Here is a tiny trained network, its code and every weight. The questions are about switching its units off for an input and a class, where a switched-off unit gives its printed mean instead of its output.

import numpy as np


def w(rows, s, z=0):
    codes = np.array(rows[::2]) - 128.0
    scale = np.full(codes.shape[1], s)
    scale[-1] = z or s
    return codes * scale


def norm(h):
    return h / np.sqrt((h * h).mean(-1, keepdims=True) + 1e-5)


def f(y):
    return y / 2 * (1 + np.tanh(0.7978845608 * (y + 0.044715 * y**3)))


def log_softmax(a):
    a = a - a.max(-1, keepdims=True)
    return a - np.log(np.exp(a).sum(-1, keepdims=True))


def net(x, mask):
    res = np.array(x, float).reshape(1, 2) / 4 @ E
    u = 0
    for l in range(3):
        y = f(norm(res) @ A[l][:, :-1].T + A[l][:, -1])
        res = res + np.where(mask[u : u + 10], y, B[l][:, -1]) @ B[l][:, :-1]
        u += 10
    return log_softmax(norm(res)[-1] @ U[:, :-1].T + U[:, -1])


A, B = {}, {}
E = w([
[239,104,235,167,57,96,185],'x0',
[117,36,167,27,68,253,131],'x1',
],0.00053)
A[0] = w([
[148,118,124,123,106,118,89,11],'0.n0',
[119,120,127,158,113,121,90,27],'0.n1',
[145,123,143,137,137,121,87,44],'0.n2',
[135,140,134,147,118,135,111,123],'0.n3',
[118,47,164,33,59,245,151,59],'0.n4',
[175,136,191,114,108,109,206,238],'0.n5',
[126,120,143,127,119,141,113,39],'0.n6',
[63,136,56,95,179,134,82,229],'0.n7',
[126,125,133,136,133,130,132,119],'0.n8',
[106,228,85,248,236,31,161,81],'0.n9',
],0.0014,0.0012)
B[0] = w([
[81,201,151,47,176,111,230,55],'0.n0',
[122,195,118,55,108,104,231,63],'0.n1',
[88,149,125,64,127,90,216,74],'0.n2',
[135,105,122,131,133,131,132,125],'0.n3',
[233,94,41,161,160,9,82,195],'0.n4',
[24,47,101,200,171,200,5,255],'0.n5',
[162,123,98,58,211,82,201,72],'0.n6',
[176,131,235,255,20,169,108,237],'0.n7',
[130,108,129,135,127,121,127,122],'0.n8',
[211,58,73,58,65,126,53,224],'0.n9',
],0.00089,0.00084)
A[1] = w([
[133,141,104,116,132,112,135,48],'1.n0',
[122,132,155,93,134,146,142,103],'1.n1',
[119,77,133,148,203,120,115,131],'1.n2',
[193,117,197,136,101,90,212,2],'1.n3',
[100,76,146,1,124,183,167,96],'1.n4',
[137,206,94,166,193,28,173,95],'1.n5',
[39,177,39,64,173,147,102,113],'1.n6',
[194,131,184,126,104,100,205,11],'1.n7',
[113,222,120,173,150,63,177,7],'1.n8',
[149,111,121,175,77,146,101,166],'1.n9',
],0.003,0.00088)
B[1] = w([
[108,99,133,119,111,156,138,88],'1.n0',
[146,141,106,176,105,112,123,97],'1.n1',
[113,193,135,99,83,173,110,153],'1.n2',
[56,136,142,203,179,178,186,145],'1.n3',
[233,87,91,119,61,34,89,154],'1.n4',
[211,2,126,45,29,149,116,154],'1.n5',
[112,114,239,230,178,149,244,167],'1.n6',
[66,124,139,176,176,163,164,122],'1.n7',
[140,69,126,71,102,182,108,113],'1.n8',
[94,168,97,86,178,126,95,251],'1.n9',
],0.0018,0.0015)
A[2] = w([
[225,71,46,40,39,57,83,48],'2.n0',
[160,147,201,136,61,120,239,86],'2.n1',
[53,138,207,229,181,181,220,67],'2.n2',
[87,68,105,132,113,168,190,117],'2.n3',
[183,54,113,137,101,109,145,122],'2.n4',
[214,85,54,125,63,69,129,32],'2.n5',
[29,243,88,96,215,121,152,3],'2.n6',
[102,148,180,209,140,133,145,175],'2.n7',
[117,236,52,2,136,72,43,28],'2.n8',
[119,114,172,162,114,146,238,105],'2.n9',
],0.0028,0.0012)
B[2] = w([
[127,20,239,149,144,245,143,253],'2.n0',
[96,172,61,129,152,104,99,106],'2.n1',
[10,40,81,254,245,79,247,228],'2.n2',
[154,192,114,150,129,51,132,119],'2.n3',
[158,174,168,49,92,180,102,161],'2.n4',
[128,79,215,84,100,208,91,171],'2.n5',
[220,148,157,61,48,150,62,147],'2.n6',
[95,104,112,92,147,130,179,186],'2.n7',
[117,232,26,131,129,14,157,170],'2.n8',
[104,154,57,151,154,75,117,128],'2.n9',
],0.0026,0.0027)
U = w([
[251,9,245,7,12,248,10,221],'0',
[6,9,8,252,252,12,249,3],'1',
[246,248,15,10,13,8,13,125],'2',
],0.0045,0.0032)

Each question gives the input, the list of numbers given to net, and the class t.
The units are the neurons (one row each of A and B). Each row of codes is followed by its name. A weight is (code - 128) times the scale printed after its matrix; where a second scale follows, it is the last column's (A, B and U).
mask holds one flag per neuron, layer by layer. A switched-off neuron (its flag False) gives its mean, the last column of its row in B, instead of its output. The means were averaged over made-up inputs and are rounded, as every weight is.
A unit's drop is (log p(t) with every unit on - log p(t) with that unit switched off) / (log p(t) with every unit on - log p(t) with every unit switched off).
unit that matters most: the unit with the biggest drop
k most important neurons: the k neurons with the biggest drops, biggest first
top k neurons in layer l: the k neurons of layer l with the biggest drops, biggest first
drop when u is switched off: that unit's drop, to one decimal
input [-3,-5], class 0: unit that matters most : 1.n5
input [-1,3], class 2: 3 most important neurons : (0.n4 1.n5 2.n8)
input [0,1], class 2: 3 most important neurons : (2.n8 1.n4 2.n2)
input [5,-5], class 0: top 2 neurons in layer 0 : (0.n7 0.n5)
input [0,-3], class 2: 2 most important neurons : (0.n9 0.n4)
input [5,4], class 1: top 3 neurons in layer 1 : (1.n5 1.n3 1.n7)
input [-3,1], class 2: 2 most important neurons : (0.n7 1.n3)
input [4,2], class 1: 2 most important neurons : (0.n9 1.n3)
input [8,6], class 1: 4 most important neurons : (1.n3 0.n9 1.n5 1.n7)
input [7,5], class 1: 2 most important neurons : (1.n3 0.n9)
input [1,-4], class 0: 2 most important neurons : (1.n5 2.n0)
input [4,-5], class 0: 2 most important neurons : (1.n5 1.n6)
input [6,4], class 1: 2 most important neurons : (0.n9 1.n3)
input [2,0], class 2: unit that matters most : 0.n5
input [-2,3], class 2: top 2 neurons in layer 0 : (0.n4 0.n9)
input [3,-2], class 2: drop when 2.n6 is switched off : 0.1
input [-8,-8], class 0: drop when 2.n2 is switched off : 0.4
input [3,-1], class 2: drop when 1.n6 is switched off : 1.1
